Below is a small trained network, with its code and all its weights. Each question gives an input and a class and asks what happens when units are switched off, that is, made to give their printed mean instead of their output.

import numpy as np


def w(rows, s, z=0):
    codes = np.array(rows[::2]) - 128.0
    scale = np.full(codes.shape[1], s)
    scale[-1] = z or s
    return codes * scale


def norm(h):
    return h / np.sqrt((h * h).mean(-1, keepdims=True) + 1e-5)


def f(y):
    return np.maximum(y, 0)


def log_softmax(a):
    a = a - a.max(-1, keepdims=True)
    return a - np.log(np.exp(a).sum(-1, keepdims=True))


def net(x, mask):
    res = np.array(x, float).reshape(1, 3) / 4 @ E
    u = 0
    for l in range(4):
        y = f(norm(res) @ A[l][:, :-1].T + A[l][:, -1])
        res = res + np.where(mask[u : u + 9], y, B[l][:, -1]) @ B[l][:, :-1]
        u += 9
    return log_softmax(norm(res)[-1] @ U[:, :-1].T + U[:, -1])


A, B = {}, {}
E = w([
[24,156,110,202,124,87,43,187],'x0',
[45,41,154,76,208,115,199,167],'x1',
[153,128,129,54,108,253,45,225],'x2',
],0.0027)
A[0] = w([
[105,117,112,146,77,88,68,118,151],'L0N0',
[143,148,175,127,50,118,162,84,1],'L0N1',
[181,186,102,78,5,158,47,103,52],'L0N2',
[96,91,191,78,149,193,125,203,36],'L0N3',
[109,68,150,177,200,57,211,96,114],'L0N4',
[207,136,175,115,146,121,166,119,145],'L0N5',
[176,153,78,204,113,97,127,61,71],'L0N6',
[95,74,149,148,179,127,125,163,227],'L0N7',
[135,106,100,52,133,159,184,119,109],'L0N8',
],0.0028,0.0017)
B[0] = w([
[126,163,91,102,56,217,139,102,189],'L0N0',
[68,76,62,156,72,162,109,200,150],'L0N1',
[175,130,38,218,214,131,177,167,233],'L0N2',
[183,232,49,142,139,56,115,124,203],'L0N3',
[186,184,253,68,70,123,3,169,255],'L0N4',
[53,49,78,165,27,164,107,126,202],'L0N5',
[186,137,192,140,254,164,80,244,212],'L0N6',
[158,223,92,198,109,190,116,112,225],'L0N7',
[72,67,69,127,80,136,40,77,198],'L0N8',
],0.0024)
A[1] = w([
[77,98,169,149,131,120,70,139,35],'L1N0',
[146,121,111,123,80,240,77,202,150],'L1N1',
[182,128,82,69,184,183,164,84,77],'L1N2',
[95,195,143,160,148,131,72,164,208],'L1N3',
[74,70,218,103,132,119,144,168,9],'L1N4',
[69,67,58,116,119,106,85,96,102],'L1N5',
[101,31,152,70,231,120,200,165,53],'L1N6',
[169,129,253,113,101,180,70,82,117],'L1N7',
[30,57,135,52,199,131,176,202,62],'L1N8',
],0.0032,0.0015)
B[1] = w([
[83,139,66,83,124,158,118,100,149],'L1N0',
[117,128,194,125,139,3,143,132,252],'L1N1',
[68,91,120,116,27,152,191,125,183],'L1N2',
[132,36,111,116,65,160,221,101,225],'L1N3',
[174,198,75,142,178,161,136,170,156],'L1N4',
[136,204,118,162,94,128,140,168,139],'L1N5',
[232,171,57,162,150,167,108,87,187],'L1N6',
[44,133,99,99,92,163,176,126,169],'L1N7',
[214,206,66,249,194,169,123,120,195],'L1N8',
],0.0033,0.0035)
A[2] = w([
[145,126,186,142,164,115,129,108,61],'L2N0',
[139,79,139,32,183,211,94,222,111],'L2N1',
[96,129,212,151,151,3,141,2,25],'L2N2',
[64,106,133,76,69,118,174,140,172],'L2N3',
[92,108,157,139,220,98,177,85,154],'L2N4',
[96,115,127,118,236,173,153,120,6],'L2N5',
[165,90,119,204,112,95,176,156,174],'L2N6',
[92,126,78,120,203,146,144,132,114],'L2N7',
[149,97,130,178,159,145,78,213,68],'L2N8',
],0.0038,0.0014)
B[2] = w([
[93,154,149,145,101,127,114,149,146],'L2N0',
[177,156,247,152,112,3,99,129,225],'L2N1',
[172,113,196,48,131,83,68,238,238],'L2N2',
[164,186,57,137,177,190,100,88,194],'L2N3',
[209,151,109,186,106,80,100,135,185],'L2N4',
[156,188,102,209,122,156,137,141,158],'L2N5',
[110,183,112,66,182,138,104,89,254],'L2N6',
[179,129,83,173,98,129,100,93,173],'L2N7',
[138,94,157,100,110,84,204,60,199],'L2N8',
],0.0039,0.0026)
A[3] = w([
[114,123,124,170,193,148,157,180,118],'L3N0',
[135,165,151,117,101,213,75,129,133],'L3N1',
[2,105,113,158,129,125,101,149,1],'L3N2',
[39,134,93,148,125,102,125,130,52],'L3N3',
[162,120,170,107,120,106,149,94,198],'L3N4',
[140,129,228,90,102,82,120,189,123],'L3N5',
[138,32,143,79,117,165,203,76,33],'L3N6',
[79,149,91,57,139,89,173,85,171],'L3N7',
[127,141,124,191,115,117,80,147,133],'L3N8',
],0.0062,0.0016)
B[3] = w([
[192,181,83,144,91,146,102,83,156],'L3N0',
[76,121,134,152,216,91,138,96,187],'L3N1',
[97,48,127,71,2,211,203,151,158],'L3N2',
[118,78,131,90,107,177,115,167,159],'L3N3',
[61,117,114,139,98,134,136,191,220],'L3N4',
[112,101,170,129,144,56,115,108,254],'L3N5',
[57,61,86,128,18,204,170,203,173],'L3N6',
[77,106,167,135,188,162,54,124,157],'L3N7',
[158,94,139,74,146,159,198,118,212],'L3N8',
],0.005,0.0044)
U = w([
[148,117,212,114,123,10,109,161,184],'0',
[90,77,110,110,34,206,175,160,162],'1',
[223,203,74,183,154,142,145,108,152],'2',
[62,134,136,127,223,160,61,105,6],'3',
],0.012,0.0024)

Each question gives the input, the list of numbers given to net, and the class t.
The units are the neurons (one row each of A and B). Each row of codes is followed by its name. A weight is (code - 128) times the scale printed after its matrix; where a second scale follows, it is the last column's (A, B and U).
mask holds one flag per neuron, layer by layer. A switched-off neuron (its flag False) gives its mean, the last column of its row in B, instead of its output. The means were averaged over made-up inputs and are rounded, as every weight is.
A unit's drop is (log p(t) with every unit on - log p(t) with that unit switched off) / (log p(t) with every unit on - log p(t) with every unit switched off).
The circuit of an input: a set's keep is (log p(t) with only the set's units on - log p(t) with every unit switched off) / (log p(t) with every unit on - log p(t) with every unit switched off). Starting from the 12 units with the biggest drops (on a tie, the unit counted first), units are removed one at a time, each time the one whose removal leaves the highest keep (on an exact tie, the one counted first), for as long as the keep stays at least 0.8.
units of the circuit, in order: the units of the circuit, biggest drop first
most important unit: the unit with the biggest drop
k most important neurons: the k neurons with the biggest drops, biggest first
k most important neurons of layer l: the k neurons of layer l with the biggest drops, biggest first
drop of u: that unit's drop, to one decimal
input [-1,4,2], class 2: units of the circuit, in order -> [L1N8]
input [-5,2,-4], class 1: 4 most important neurons -> [L1N1, L1N7, L3N6, L2N1]
input [6,-8,8], class 0: 3 most important neurons -> [L1N1, L1N8, L1N6]
input [1,3,2], class 3: 4 most important neurons -> [L0N3, L0N7, L3N7, L2N6]
input [0,8,7], class 2: 3 most important neurons -> [L1N8, L0N4, L1N6]
input [-7,7,7], class 0: 2 most important neurons -> [L2N1, L1N3]
input [3,-3,-3], class 3: 2 most important neurons -> [L1N1, L2N6]
input [4,1,-2], class 1: units of the circuit, in order -> [L3N2, L1N1]
input [-8,1,8], class 0: 2 most important neurons -> [L2N1, L1N3]
input [8,1,-7], class 1: 3 most important neurons of layer 1 -> [L1N1, L1N0, L1N3]
input [-6,-5,-6], class 0: 3 most important neurons -> [L2N2, L1N3, L0N0]
input [-4,2,-3], class 1: 4 most important neurons -> [L1N1, L1N7, L3N6, L2N6]
input [-2,-2,0], class 3: 3 most important neurons -> [L2N6, L0N2, L3N7]
input [6,8,2], class 2: most important unit -> L1N8
input [-1,-3,-3], class 3: 2 most important neurons -> [L2N6, L1N1]
input [1,6,-5], class 2: 4 most important neurons of layer 1 -> [L1N4, L1N1, L1N8, L1N6]
input [5,-8,8], class 0: 3 most important neurons of layer 1 -> [L1N1, L1N8, L1N6]
input [2,-3,-1], class 3: drop of L1N8 -> 0.4
input [-1,6,-3], class 2: drop of L1N6 -> 0.0
input [7,6,-1], class 1: units of the circuit, in order -> [L3N2]
input [-2,2,-2], class 3: drop of L1N7 -> 0.5
input [0,-2,-3], class 3: 2 most important neurons of layer 1 -> [L1N1, L1N7]
